Below are the code and all the weights of a small trained network. Each question names an input and a target symbol and asks about switching units off, where a switched-off unit gives its printed mean instead of its output.

import numpy as np


def w(rows, s, z=0):
    codes = np.array(rows[::2]) - 128.0
    scale = np.full(codes.shape[1], s)
    scale[-1] = z or s
    return codes * scale


def norm(h):
    return h / np.sqrt((h * h).mean(-1, keepdims=True) + 1e-5)


def f(y):
    return y / 2 * (1 + np.tanh(0.7978845608 * (y + 0.044715 * y**3)))


def softmax(a):
    e = np.exp(a - a.max(-1, keepdims=True))
    return e / e.sum(-1, keepdims=True)


def log_softmax(a):
    a = a - a.max(-1, keepdims=True)
    return a - np.log(np.exp(a).sum(-1, keepdims=True))


def net(x, mask):
    ids = ['ζηθπφψ'.index(c) for c in x.split()]
    T = len(ids)
    res = E[ids] + P[:T]
    u = 0
    for l in range(3):
        q, k, v = (norm(res) @ M[l].T for M in (Q, K, V))
        z = softmax(np.where(np.tri(T) > 0, q @ k.T / 2**0.5, -1e9)) @ v
        res = res + np.where(mask[u], z, O[l][:, -1]) @ O[l][:, :-1]
        u += 1
        y = f(norm(res) @ A[l][:, :-1].T + A[l][:, -1])
        res = res + np.where(mask[u : u + 8], y, B[l][:, -1]) @ B[l][:, :-1]
        u += 8
    return log_softmax(norm(res)[-1] @ U[:, :-1].T + U[:, -1])


Q, K, V, O, A, B = {}, {}, {}, {}, {}, {}
E = w([
[90,114,216,119],'ζ',
[163,166,181,125],'η',
[29,178,131,178],'θ',
[2,113,57,197],'π',
[143,153,161,179],'φ',
[110,9,154,144],'ψ',
],0.013)
P = w([
[254,158,69,52],'0',
[104,134,193,63],'1',
[70,140,151,78],'2',
[72,147,137,130],'3',
[63,124,162,106],'4',
[53,111,218,71],'5',
],0.0071)
Q[0] = w([
[183,149,3,36],'0.h0',
[180,50,192,185],'0.h0',
],0.0069)
K[0] = w([
[69,165,255,137],'0.h0',
[112,226,153,183],'0.h0',
],0.0094)
V[0] = w([
[84,1,152,55],'0.h0',
[230,63,131,145],'0.h0',
],0.0086)
O[0] = w([
[147,47,141,183,252],'0.h0',
[72,112,116,255,142],'0.h0',
],0.012,0.0026)
A[0] = w([
[107,96,189,98,108],'0.n0',
[145,254,217,89,91],'0.n1',
[206,68,76,85,168],'0.n2',
[84,132,154,151,1],'0.n3',
[86,146,121,76,119],'0.n4',
[188,21,132,74,23],'0.n5',
[196,120,179,125,124],'0.n6',
[91,124,138,98,140],'0.n7',
],0.0097,0.00098)
B[0] = w([
[122,72,97,110,230],'0.n0',
[88,66,49,129,254],'0.n1',
[118,150,119,235,127],'0.n2',
[193,213,72,165,176],'0.n3',
[205,148,56,196,175],'0.n4',
[166,93,115,159,188],'0.n5',
[181,166,217,21,155],'0.n6',
[152,143,2,193,174],'0.n7',
],0.0057,0.0046)
Q[1] = w([
[78,153,224,91],'1.h0',
[186,114,125,253],'1.h0',
],0.0041)
K[1] = w([
[116,102,88,109],'1.h0',
[103,73,252,144],'1.h0',
],0.015)
V[1] = w([
[150,131,117,212],'1.h0',
[134,130,136,248],'1.h0',
],0.012)
O[1] = w([
[78,148,140,149,191],'1.h0',
[2,139,203,246,252],'1.h0',
],0.0073,0.0021)
A[1] = w([
[46,193,148,180,120],'1.n0',
[193,83,210,129,22],'1.n1',
[162,112,57,127,228],'1.n2',
[50,73,86,111,227],'1.n3',
[206,31,105,114,8],'1.n4',
[119,129,191,230,167],'1.n5',
[255,147,144,166,138],'1.n6',
[77,178,128,195,137],'1.n7',
],0.0091,0.0016)
B[1] = w([
[93,142,1,132,230],'1.n0',
[127,185,167,191,163],'1.n1',
[122,104,227,90,156],'1.n2',
[154,163,180,134,224],'1.n3',
[143,92,124,87,171],'1.n4',
[248,183,83,148,253],'1.n5',
[83,127,128,153,127],'1.n6',
[104,65,88,139,212],'1.n7',
],0.0097,0.0058)
Q[2] = w([
[167,213,169,2],'2.h0',
[230,1,125,114],'2.h0',
],0.0073)
K[2] = w([
[104,39,71,147],'2.h0',
[139,116,3,82],'2.h0',
],0.0072)
V[2] = w([
[243,134,107,8],'2.h0',
[53,254,115,9],'2.h0',
],0.0054)
O[2] = w([
[50,3,78,164,77],'2.h0',
[105,203,159,100,6],'2.h0',
],0.015,0.0019)
A[2] = w([
[48,170,122,129,93],'2.n0',
[82,100,81,46,195],'2.n1',
[53,185,107,130,6],'2.n2',
[68,163,69,253,117],'2.n3',
[111,171,95,146,106],'2.n4',
[102,88,11,200,156],'2.n5',
[121,102,197,156,123],'2.n6',
[183,132,104,167,3],'2.n7',
],0.013,0.0024)
B[2] = w([
[146,114,173,127,147],'2.n0',
[119,224,144,244,189],'2.n1',
[131,3,110,129,148],'2.n2',
[184,168,158,74,253],'2.n3',
[151,162,141,151,148],'2.n4',
[163,119,251,20,233],'2.n5',
[166,192,80,72,154],'2.n6',
[25,82,46,64,148],'2.n7',
],0.007,0.011)
U = w([
[224,89,189,148,253],'ζ',
[88,151,223,100,23],'η',
[143,162,76,94,181],'θ',
[79,88,166,150,49],'π',
[140,217,91,105,41],'φ',
[198,139,112,250,63],'ψ',
],0.011,0.0035)

Each question gives the input, a string of symbols that net reads in full, and the target symbol t.
The units are the heads (2 rows each of Q, K, V and O) and the neurons (one row each of A and B). Each row of codes is followed by its name. A weight is (code - 128) times the scale printed after its matrix; where a second scale follows, it is the last column's (O, A, B and U).
mask holds one flag per unit, layer by layer, with each layer's heads first. A switched-off unit (its flag False) gives its mean, the last column of its rows in O or B, instead of its output. The means were averaged over made-up inputs and are rounded, as every weight is.
A unit's drop is (log p(t) with every unit on - log p(t) with that unit switched off) / (log p(t) with every unit on - log p(t) with every unit switched off).
The circuit of an input: a set's keep is (log p(t) with only the set's units on - log p(t) with every unit switched off) / (log p(t) with every unit on - log p(t) with every unit switched off). Starting from the 12 units with the biggest drops (on a tie, the unit counted first), units are removed one at a time, each time the one whose removal leaves the highest keep (on an exact tie, the one counted first), for as long as the keep stays at least 0.8.
units of the circuit, in order: the units of the circuit, biggest drop first
most important unit: the unit with the biggest drop
top k neurons: the k neurons with the biggest drops, biggest first
k most important neurons of layer l: the k neurons of layer l with the biggest drops, biggest first
input θ ζ π ζ ζ η, target θ: units of the circuit, in order	(1.h0; 0.h0; 2.h0)
input ψ ζ ζ ζ η, target ψ: units of the circuit, in order	(0.h0)
input η π ζ θ, target η: 4 most important neurons of layer 2	(2.n5; 2.n0; 2.n2; 2.n6)
input π ψ ζ θ, target π: top 2 neurons	(1.n2; 1.n5)
input ζ θ ψ ψ π, target ζ: units of the circuit, in order	(2.n5; 0.h0)
input π ψ ψ, target π: units of the circuit, in order	(0.h0; 2.h0; 2.n3)
input φ ζ ζ θ ζ ψ, target φ: units of the circuit, in order	(0.h0; 2.h0)
input π π θ ζ π, target π: 2 most important neurons of layer 2	(2.n3; 2.n1)
input θ θ ζ ζ π ζ, target θ: units of the circuit, in order	(1.h0; 0.h0)
input π η θ π, target π: top 3 neurons	(1.n2; 2.n3; 1.n5)
input ζ ζ ζ, target ψ: top 2 neurons	(2.n5; 1.n1)
input φ ψ η, target φ: units of the circuit, in order	(0.h0; 1.n0)
input φ φ ψ φ ζ, target φ: units of the circuit, in order	(0.h0; 1.n0)
input ψ ζ φ ψ ζ φ, target ψ: units of the circuit, in order	(0.h0)
input η ζ π θ, target η: 4 most important neurons of layer 1	(1.n7; 1.n0; 1.n5; 1.n2)
input η ψ φ, target η: 2 most important neurons of layer 0	(0.n1; 0.n7)
input ψ ψ θ π ζ ψ, target ψ: top 2 neurons	(2.n5; 2.n3)
input η ζ ζ η π, target η: top 2 neurons	(2.n5; 1.n0)
input η η ψ ζ π, target η: top 3 neurons	(2.n5; 1.n5; 2.n3)
input π η π ζ, target π: most important unit	0.h0
input ζ ζ π ζ θ, target ζ: 4 most important neurons of layer 0	(0.n3; 0.n5; 0.n4; 0.n7)
input π η ζ ζ, target π: 2 most important neurons of layer 1	(1.n5; 1.n0)
input π ζ φ θ φ φ, target π: 4 most important neurons of layer 2	(2.n3; 2.n1; 2.n5; 2.n6)
input ψ ψ φ ζ ζ ψ, target ψ: top 2 neurons	(2.n5; 0.n1)
